Below is a small trained network, with its code and all its weights. Each question gives an input and a class and asks what happens when units are switched off, that is, made to give their printed mean instead of their output.

import numpy as np


def w(rows, s, z=0):
    codes = np.array(rows[::2]) - 128.0
    scale = np.full(codes.shape[1], s)
    scale[-1] = z or s
    return codes * scale


def f(y):
    return y / 2 * (1 + np.tanh(0.7978845608 * (y + 0.044715 * y**3)))


def log_softmax(a):
    a = a - a.max(-1, keepdims=True)
    return a - np.log(np.exp(a).sum(-1, keepdims=True))


def net(x, mask):
    res = np.array(x, float).reshape(1, 4) / 4 @ E
    y = f(res @ A[0][:, :-1].T + A[0][:, -1])
    res = res + np.where(mask, y, B[0][:, -1]) @ B[0][:, :-1]
    return log_softmax(res[-1] @ U[:, :-1].T + U[:, -1])


A, B = {}, {}
E = w([
[218,30,73,90,127],'x0',
[136,127,189,162,124],'x1',
[48,52,53,92,64],'x2',
[97,72,216,2,244],'x3',
],0.0078)
A[0] = w([
[37,140,171,126,125,173],'n1',
[203,184,77,186,67,169],'n2',
[185,143,149,156,161,252],'n3',
[186,133,138,127,219,146],'n4',
[177,112,154,35,167,190],'n5',
[177,126,118,205,120,130],'n6',
[71,136,129,148,76,209],'n7',
[128,2,62,133,64,240],'n8',
[95,198,190,228,134,192],'n9',
[149,155,80,201,84,209],'n10',
[184,207,73,145,116,166],'n11',
[149,64,152,91,203,133],'n12',
[140,189,155,238,149,250],'n13',
[52,76,74,111,116,174],'n14',
[34,165,131,103,109,172],'n15',
[77,103,95,63,91,190],'n16',
[107,192,229,155,126,142],'n17',
[83,53,52,128,34,163],'n18',
[27,144,203,98,202,192],'n19',
[102,44,180,115,213,187],'n20',
[129,95,203,39,192,207],'n21',
[232,96,184,31,194,185],'n22',
],0.009,0.0044)
B[0] = w([
[85,164,129,76,191,178],'n1',
[218,194,118,167,62,236],'n2',
[109,111,234,189,122,196],'n3',
[140,103,178,122,126,179],'n4',
[216,2,208,146,191,218],'n5',
[168,183,134,162,82,178],'n6',
[72,159,64,95,103,178],'n7',
[136,55,73,95,61,255],'n8',
[46,145,196,138,85,225],'n9',
[151,144,108,186,11,226],'n10',
[161,177,155,219,54,193],'n11',
[219,82,190,169,120,204],'n12',
[71,142,208,207,33,235],'n13',
[167,105,41,19,167,192],'n14',
[129,206,118,38,168,177],'n15',
[208,134,47,39,174,190],'n16',
[56,124,158,102,122,195],'n17',
[145,89,9,99,97,227],'n18',
[108,141,156,83,195,228],'n19',
[166,92,184,139,206,225],'n20',
[153,102,178,127,174,253],'n21',
[174,31,211,198,179,251],'n22',
],0.0064,0.009)
U = w([
[139,191,119,229,41,101],'0',
[161,199,86,83,238,2],'1',
[2,166,147,116,137,100],'2',
[135,103,24,72,80,200],'3',
[198,50,168,171,203,235],'4',
],0.0083,0.00099)

Each question gives the input, the list of numbers given to net, and the class t.
The units are the neurons (one row each of A and B). Each row of codes is followed by its name. A weight is (code - 128) times the scale printed after its matrix; where a second scale follows, it is the last column's (A, B and U).
mask holds one flag per neuron, in row order. A switched-off neuron (its flag False) gives its mean, the last column of its row in B, instead of its output. The means were averaged over made-up inputs and are rounded, as every weight is.
A unit's drop is (log p(t) with every unit on - log p(t) with that unit switched off) / (log p(t) with every unit on - log p(t) with every unit switched off).
The circuit of an input: a set's keep is (log p(t) with only the set's units on - log p(t) with every unit switched off) / (log p(t) with every unit on - log p(t) with every unit switched off). Starting from the 12 units with the biggest drops (on a tie, the unit counted first), units are removed one at a time, each time the one whose removal leaves the highest keep (on an exact tie, the one counted first), for as long as the keep stays at least 0.8.
units of the circuit, in order: the units of the circuit, biggest drop first
k most important neurons: the k neurons with the biggest drops, biggest first
drop when u is switched off: that unit's drop, to one decimal
input [-5,7,6,7], class 1: units of the circuit, in order => (n15, n1, n19, n13)
input [-7,-8,-7,-1], class 2: 3 most important neurons => (n17, n9, n12)
input [-6,7,-5,5], class 2: units of the circuit, in order => (n17)
input [-6,1,-7,-1], class 2: units of the circuit, in order => (n17, n9)
input [4,-7,2,-7], class 3: 3 most important neurons => (n18, n8, n13)
input [-4,8,6,3], class 2: 2 most important neurons => (n2, n5)
input [7,4,6,2], class 3: 2 most important neurons => (n8, n18)
input [5,-2,3,-7], class 3: 3 most important neurons => (n18, n8, n13)
input [-6,-2,7,-6], class 3: 2 most important neurons => (n18, n14)
input [-3,-4,-3,-1], class 0: drop when n12 is switched off => -0.1
input [0,8,8,-4], class 3: drop when n18 is switched off => 0.0
input [-7,-4,7,0], class 3: drop when n18 is switched off => 0.1
